Below are the code and all the weights of a small trained network. Each question names an input and a class and asks about switching units off, where a switched-off unit gives its printed mean instead of its output.

import numpy as np


def w(rows, s, z=0):
    codes = np.array(rows[::2]) - 128.0
    scale = np.full(codes.shape[1], s)
    scale[-1] = z or s
    return codes * scale


def f(y):
    return y / 2 * (1 + np.tanh(0.7978845608 * (y + 0.044715 * y**3)))


def log_softmax(a):
    a = a - a.max(-1, keepdims=True)
    return a - np.log(np.exp(a).sum(-1, keepdims=True))


def net(x, mask):
    res = np.array(x, float).reshape(1, 3) / 4 @ E
    y = f(res @ A[0][:, :-1].T + A[0][:, -1])
    res = res + np.where(mask, y, B[0][:, -1]) @ B[0][:, :-1]
    return log_softmax(res[-1] @ U[:, :-1].T + U[:, -1])


A, B = {}, {}
E = w([
[49,94,155,229,150,175,175],'x0',
[149,74,37,174,180,96,110],'x1',
[173,195,92,171,157,204,6],'x2',
],0.011)
A[0] = w([
[115,194,243,111,38,168,144,117],'n0',
[226,189,170,57,114,68,87,103],'n1',
[239,112,60,68,133,63,123,56],'n2',
[190,233,116,136,171,181,87,171],'n3',
[125,35,247,158,76,81,177,140],'n4',
[103,213,227,94,84,189,106,216],'n5',
[193,73,1,191,244,101,82,243],'n6',
[68,118,181,206,199,237,140,44],'n7',
[108,96,158,91,161,83,153,56],'n8',
[116,171,96,43,162,72,157,160],'n9',
[123,105,47,127,192,125,154,4],'n10',
[204,145,93,45,61,87,87,87],'n11',
[107,60,23,108,154,119,125,160],'n12',
[133,157,196,75,120,93,82,58],'n13',
[55,75,166,172,129,116,182,79],'n14',
[121,173,208,193,252,205,25,138],'n15',
[91,125,91,52,153,60,217,166],'n16',
[133,125,137,80,172,65,186,131],'n17',
],0.0081,0.0043)
B[0] = w([
[146,233,60,181,217,190,181,187],'n0',
[73,91,185,175,172,130,131,182],'n1',
[51,159,163,161,220,105,119,178],'n2',
[207,50,176,27,109,77,133,205],'n3',
[194,76,168,102,170,127,101,190],'n4',
[174,161,72,109,184,225,203,197],'n5',
[168,84,53,119,178,177,157,251],'n6',
[97,128,204,211,157,27,58,189],'n7',
[217,146,129,122,77,58,82,144],'n8',
[111,131,179,136,90,146,123,157],'n9',
[173,255,95,188,201,39,158,144],'n10',
[73,42,158,248,189,98,89,180],'n11',
[112,215,54,103,187,188,212,174],'n12',
[124,162,116,165,233,135,80,145],'n13',
[163,59,144,118,238,91,104,176],'n14',
[195,84,166,52,150,104,77,220],'n15',
[237,95,123,94,170,134,126,182],'n16',
[129,119,120,70,106,95,121,158],'n17',
],0.0072,0.015)
U = w([
[164,190,23,148,239,213,209,86],'0',
[39,85,205,239,230,55,47,136],'1',
[216,73,148,1,142,89,88,82],'2',
[135,73,82,86,138,225,168,255],'3',
[25,203,103,176,57,94,131,45],'4',
[2,201,90,162,60,104,37,57],'5',
[110,197,87,159,48,67,127,43],'6',
[47,154,111,186,7,103,92,47],'7',
],0.0092,0.009)

Each question gives the input, the list of numbers given to net, and the class t.
The units are the neurons (one row each of A and B). Each row of codes is followed by its name. A weight is (code - 128) times the scale printed after its matrix; where a second scale follows, it is the last column's (A, B and U).
mask holds one flag per neuron, in row order. A switched-off neuron (its flag False) gives its mean, the last column of its row in B, instead of its output. The means were averaged over made-up inputs and are rounded, as every weight is.
A unit's drop is (log p(t) with every unit on - log p(t) with that unit switched off) / (log p(t) with every unit on - log p(t) with every unit switched off).
The circuit of an input: a set's keep is (log p(t) with only the set's units on - log p(t) with every unit switched off) / (log p(t) with every unit on - log p(t) with every unit switched off). Starting from the 12 units with the biggest drops (on a tie, the unit counted first), units are removed one at a time, each time the one whose removal leaves the highest keep (on an exact tie, the one counted first), for as long as the keep stays at least 0.8.
circuit, biggest first: the units of the circuit, biggest drop first
most important unit: the unit with the biggest drop
k most important neurons: the k neurons with the biggest drops, biggest first
drop of u: that unit's drop, to one decimal
input [-1,-2,4], class 2: most important unit : n3
input [2,2,-2], class 3: circuit, biggest first : n0; n7; n15; n2
input [-2,-5,3], class 0: 2 most important neurons : n0; n5
input [5,-5,-6], class 2: 4 most important neurons : n4; n12; n14; n6
input [-4,5,7], class 2: 2 most important neurons : n3; n15
input [-8,-7,-8], class 1: 3 most important neurons : n11; n1; n6
input [-8,3,7], class 1: 3 most important neurons : n11; n2; n1
input [6,4,-7], class 2: 3 most important neurons : n16; n11; n4
input [-6,2,-6], class 1: 3 most important neurons : n11; n2; n3
input [1,3,-5], class 2: 2 most important neurons : n0; n5
input [6,4,-8], class 2: circuit, biggest first : n16; n4
input [3,3,-1], class 3: 4 most important neurons : n0; n5; n2; n11
input [-4,4,0], class 0: 4 most important neurons : n7; n6; n12; n15
input [4,-4,-3], class 0: 2 most important neurons : n0; n11
input [6,-6,8], class 2: circuit, biggest first : n15
input [-7,-5,-3], class 1: drop of n11 : 0.4
input [-4,-6,2], class 0: drop of n5 : 0.4
input [0,0,3], class 3: drop of n16 : 0.4
